Each row is followed by its group and then its class within the group.
[-0.05  0.63  0.40 -0.19  0.45  0.32 -0.16  3.59 -1.63 -1.58  2.44 -0.21
  1.56  3.20 -0.47 -0.16  0.52]	Z27/Z993
[ 0.34  0.26 -0.37  0.26  0.79 -0.45  0.80  3.35 -1.78 -0.78 -2.22 -0.18
 -0.21  2.47  0.59 -0.05  1.24]	Z27/Z993
[ 0.41  0.34 -1.50  0.27  0.60  0.30  0.63  2.21 -1.51 -0.29 -3.55 -0.87
 -0.74  2.98  1.05  0.48  0.68]	Z27/Z507
[ 1.58 -1.28 -1.43  0.06 -0.73 -2.10  0.51  3.96  0.65  1.24 -1.80  0.03
 -0.03  3.82 -2.26 -0.39  1.18]	Z705/Z729
[-0.06 -0.45 -1.19  0.00 -0.19 -1.09 -0.27 -0.07  1.58  1.95 -0.54  0.63
  0.36 -0.04  1.26  0.77  0.01]	Z731/Z375
[ 0.22 -0.73 -1.51  0.81 -0.53 -0.96  0.65  3.23 -1.05  2.30 -1.80  0.82
  0.71  1.59 -1.96  0.08  0.69]	Z27/Z993
[-1.16  0.70  0.82  0.12  2.20  0.82 -0.86  1.92 -1.47 -0.80 -0.45 -0.29
 -0.08  3.28  0.45  0.53  0.79]	Z27/Z931
[ 0.71 -1.68 -0.62 -0.44  0.80 -0.59 -0.22  3.17  1.38  1.08 -2.32 -1.84
 -2.40  5.68  2.92  0.33  0.76]	Z695/Z190
[-0.66  0.01  0.24  0.33 -0.04  0.86  1.98 -4.07 -0.37 -0.18  3.38  0.95
  0.93  1.49 -0.51  0.21 -0.14]	Z731/Z375
[ 0.48 -0.35  1.45  0.36  1.40  3.19 -0.90 -0.24  0.13 -0.43 -0.62 -0.10
 -0.22  1.18  3.09  0.26  0.51]	Z27/Z993
[ 0.44 -0.35 -0.87 -0.69  2.12 -0.85 -0.05 -0.58  0.15 -0.24 -3.74 -0.60
 -1.32 -0.60  0.90  0.14  1.45]	Z705/Z61
[ 1.10 -0.19 -1.09  0.11  0.15 -1.26  0.75  3.21 -1.81  1.88 -2.05 -0.20
 -0.31  1.03 -2.32 -0.10  0.50]	Z705/Z736
[ 0.63 -1.50 -0.67  0.21  0.89 -1.11 -0.44 -2.61  0.85  2.18 -5.84 -0.01
 -1.41 -2.23  2.26  0.06  1.33]	Z705/Z729
[ 0.93  1.20 -1.35  0.06  0.57  0.62 -0.47  1.22 -0.73 -1.10 -4.51 -0.71
 -1.27 -1.33  1.14  0.37  0.72]	Z27/Z507
[ 0.09 -1.25 -1.81  0.35  0.50 -3.43 -0.33  4.79 -1.02  0.90 -3.50  0.37
  0.04  3.27 -4.38 -0.54  0.78]	Z705/Z61
[ 0.24 -1.23 -0.81 -0.16  1.30 -1.04  1.47 -0.39  0.99  0.77 -4.08 -2.11
 -1.99  2.81  1.34  0.45  0.50]	Z695/Z374
[ 0.69 -0.49  0.14 -1.03  0.93  0.73 -0.36  1.51  0.91 -1.00  0.34 -1.61
 -2.97  5.51  3.39  0.91  1.22]	Z695/Z190
[-1.16 -0.14 -0.90 -0.03  0.19  0.85  0.08 -0.26  0.87 -0.71  1.22  0.04
  0.81  3.63  1.73  0.50  1.11]	Z731/Z338
[ 0.52  0.30 -1.78  0.07  1.22 -0.50 -0.59  0.76 -1.12  0.67 -2.27  0.29
 -0.28  2.73  2.48  0.51  0.03]	Z27/Z931
[ 0.09 -0.58 -1.47 -0.03 -1.33 -2.01  0.42 -0.98  1.40  0.50 -2.22 -0.12
  0.32 -2.59 -2.14 -0.14 -0.51]	Z695/Z374
[ 1.06  0.37 -1.59  0.39  0.98 -0.93  0.38  3.97 -0.99  1.44 -4.40  0.27
 -0.45  1.93  0.51  0.42  1.36]	Z27/Z931
[ 0.61  1.29  0.73 -0.08  1.64 -1.01 -0.90 -2.06 -0.43 -0.25 -3.76 -0.64
 -1.62 -0.47  5.08  1.09  1.16]	Z27/Z931
[ 0.68 -1.16 -0.35  0.04 -0.80 -0.72  0.67 -1.75  0.97  1.35  1.39 -0.46
  0.87  0.08 -0.09 -0.26 -0.45]	Z695/Z240
[-0.25  0.65 -3.33  0.24 -1.07 -2.42  3.70  8.85 -0.94  2.78 -4.36 -1.25
  2.04  6.76 -3.61 -0.74  1.91]	Z27/Z507
[ 0.88 -0.74 -1.08 -0.12  1.01 -1.73  0.30  3.68 -0.75 -0.39 -2.14 -0.23
 -1.23  1.54 -2.34 -0.50  0.37]	Z705/Z729
[-0.64 -0.07 -0.31  0.81 -2.66 -1.71  1.35  0.07 -1.65  3.59  5.13  2.29
  3.41 -1.81 -7.72 -1.88 -1.69]	Z27/Z993
[ 0.27 -0.61 -1.36 -0.24  1.03 -0.63 -0.49  2.09  0.11 -0.32 -1.80 -0.23
 -0.74  0.50 -0.64  0.07  0.62]	Z705/Z61
[ 1.18  0.65 -1.10  0.42  1.30 -1.88  0.28  1.27 -2.38 -0.22 -3.80 -0.75
 -1.20  0.70 -0.93  0.19  0.82]	Z705/Z736
[ 0.38  0.01 -0.68 -0.02  0.28 -2.42  0.14  0.98  0.84  0.15 -2.64 -1.69
 -1.49  1.32  0.04 -0.38  1.18]	Z695/Z374
[-1.92  0.30 -1.98  0.69 -0.65 -1.16  0.73  1.93  1.62  1.52 -3.40 -0.99
  0.40  4.81 -0.27  0.36  0.50]	Z731/Z338
[ 0.92 -0.19 -0.81  0.15  1.33 -2.17  0.55  3.60 -1.87  0.30 -3.39 -1.47
 -1.26  4.30 -0.02 -0.10  1.09]	Z705/Z736
[ 0.29 -0.45  1.23  0.15 -1.06  0.21 -1.50 -2.79  0.41  1.26 -1.86  0.58
  0.41 -3.04 -0.68  0.02 -0.11]	Z705/Z61
